Here is a tiny trained network, its code and every weight. The questions are about switching its units off for an input and a target symbol, where a switched-off unit gives its printed mean instead of its output.

import numpy as np


def w(rows, s, z=0):
    codes = np.array(rows[::2]) - 128.0
    scale = np.full(codes.shape[1], s)
    scale[-1] = z or s
    return codes * scale


def f(y):
    return np.maximum(y, 0)


def softmax(a):
    e = np.exp(a - a.max(-1, keepdims=True))
    return e / e.sum(-1, keepdims=True)


def log_softmax(a):
    a = a - a.max(-1, keepdims=True)
    return a - np.log(np.exp(a).sum(-1, keepdims=True))


def net(x, mask):
    ids = ['αβζηλφψω'.index(c) for c in x.split()]
    T = len(ids)
    res = E[ids] + P[:T]
    q, k, v = (res @ M[0].T for M in (Q, K, V))
    z = softmax(np.where(np.tri(T) > 0, q @ k.T / 2**0.5, -1e9)) @ v
    res = res + np.where(mask[0], z, O[0][:, -1]) @ O[0][:, :-1]
    y = f(res @ A[0][:, :-1].T + A[0][:, -1])
    res = res + np.where(mask[1:13], y, B[0][:, -1]) @ B[0][:, :-1]
    return log_softmax(res[-1] @ U[:, :-1].T + U[:, -1])


Q, K, V, O, A, B = {}, {}, {}, {}, {}, {}
E = w([
[144,131,147,158,94],'α',
[202,149,155,188,78],'β',
[149,167,173,149,104],'ζ',
[246,182,169,202,83],'η',
[102,118,201,95,83],'λ',
[56,182,38,142,145],'φ',
[68,76,127,91,10],'ψ',
[120,119,197,194,250],'ω',
],0.018)
P = w([
[210,223,59,116,29],'0',
[176,255,127,143,74],'1',
[131,251,171,151,76],'2',
[96,198,171,128,99],'3',
[104,178,177,143,124],'4',
[63,116,172,111,118],'5',
[97,124,174,170,151],'6',
[55,94,167,142,147],'7',
[41,63,162,135,166],'8',
[53,49,160,159,178],'9',
[50,38,174,140,164],'10',
[89,49,184,149,166],'11',
],0.0071)
Q[0] = w([
[208,58,91,82,176],'h1',
[121,154,254,181,125],'h1',
],0.01)
K[0] = w([
[240,255,169,54,54],'h1',
[6,141,82,114,171],'h1',
],0.0064)
V[0] = w([
[192,126,254,107,168],'h1',
[161,124,137,5,56],'h1',
],0.007)
O[0] = w([
[202,189,186,54,142,3],'h1',
[114,250,216,156,118,86],'h1',
],0.014,0.0043)
A[0] = w([
[139,157,123,155,225,127],'n1',
[133,105,78,209,87,4],'n2',
[104,78,80,166,56,170],'n3',
[202,158,126,79,89,74],'n4',
[105,176,116,134,10,134],'n5',
[65,175,223,208,221,72],'n6',
[209,180,4,88,51,146],'n7',
[116,97,36,138,154,147],'n8',
[145,116,165,197,130,64],'n9',
[39,92,23,167,80,38],'n10',
[133,92,201,176,169,115],'n11',
[84,1,180,183,116,63],'n12',
],0.0084,0.0041)
B[0] = w([
[92,114,111,53,103,142],'n1',
[61,84,105,3,192,179],'n2',
[81,159,114,109,213,232],'n3',
[229,92,136,167,165,145],'n4',
[156,60,65,178,134,196],'n5',
[160,77,30,52,92,171],'n6',
[120,70,98,234,234,150],'n7',
[92,168,249,64,106,190],'n8',
[31,171,130,108,38,152],'n9',
[196,131,179,73,72,248],'n10',
[227,98,147,145,39,158],'n11',
[143,181,141,172,208,235],'n12',
],0.0064,0.014)
U = w([
[94,158,5,160,163,254],'α',
[115,114,129,190,122,122],'β',
[142,217,136,132,145,175],'ζ',
[152,176,165,163,139,66],'η',
[171,216,232,100,80,103],'λ',
[119,254,134,93,168,91],'φ',
[100,103,114,140,3,120],'ψ',
[199,79,59,68,125,61],'ω',
],0.0074,0.0041)

Each question gives the input, a string of symbols that net reads in full, and the target symbol t.
The units are the heads (2 rows each of Q, K, V and O) and the neurons (one row each of A and B). Each row of codes is followed by its name. A weight is (code - 128) times the scale printed after its matrix; where a second scale follows, it is the last column's (O, A, B and U).
mask holds one flag per unit, heads first, then neurons. A switched-off unit (its flag False) gives its mean, the last column of its rows in O or B, instead of its output. The means were averaged over made-up inputs and are rounded, as every weight is.
A unit's drop is (log p(t) with every unit on - log p(t) with that unit switched off) / (log p(t) with every unit on - log p(t) with every unit switched off).
The circuit of an input: a set's keep is (log p(t) with only the set's units on - log p(t) with every unit switched off) / (log p(t) with every unit on - log p(t) with every unit switched off). Starting from the 12 units with the biggest drops (on a tie, the unit counted first), units are removed one at a time, each time the one whose removal leaves the highest keep (on an exact tie, the one counted first), for as long as the keep stays at least 0.8.
units of the circuit, in order: the units of the circuit, biggest drop first
top k neurons: the k neurons with the biggest drops, biggest first
drop when u is switched off: that unit's drop, to one decimal
input ζ α λ ω β ω ψ α, target ω: top 4 neurons => [n12; n8; n3; n9]
input λ λ ω λ φ ω ψ η, target α: units of the circuit, in order => [h1; n10]
input ψ λ λ, target ψ: top 3 neurons => [n6; n12; n5]
input φ ψ α, target α: top 3 neurons => [n3; n2; n5]
input ω λ ζ φ ω β, target α: units of the circuit, in order => [n3; h1]
input η λ β ψ ψ λ β ω, target ω: top 2 neurons => [n6; n11]
input η η ζ η λ λ λ λ ω β λ, target ω: top neuron => [n8]
input φ λ ζ, target α: top 2 neurons => [n3; n2]
input ζ ψ ψ η, target ψ: top 2 neurons => [n6; n12]
input ζ ψ ζ β λ ψ λ, target ψ: top 3 neurons => [n6; n12; n3]
input λ λ β ζ λ β, target λ: drop when n4 is switched off => 0.0
input η ζ ψ λ λ λ ζ, target λ: drop when h1 is switched off => 1.9
input λ λ λ λ ψ β ζ, target ψ: drop when n6 is switched off => 0.7
input λ λ λ ζ α α λ η λ, target λ: drop when n6 is switched off => -0.1
input ζ ζ β λ η λ α η, target λ: top neuron => [n3]
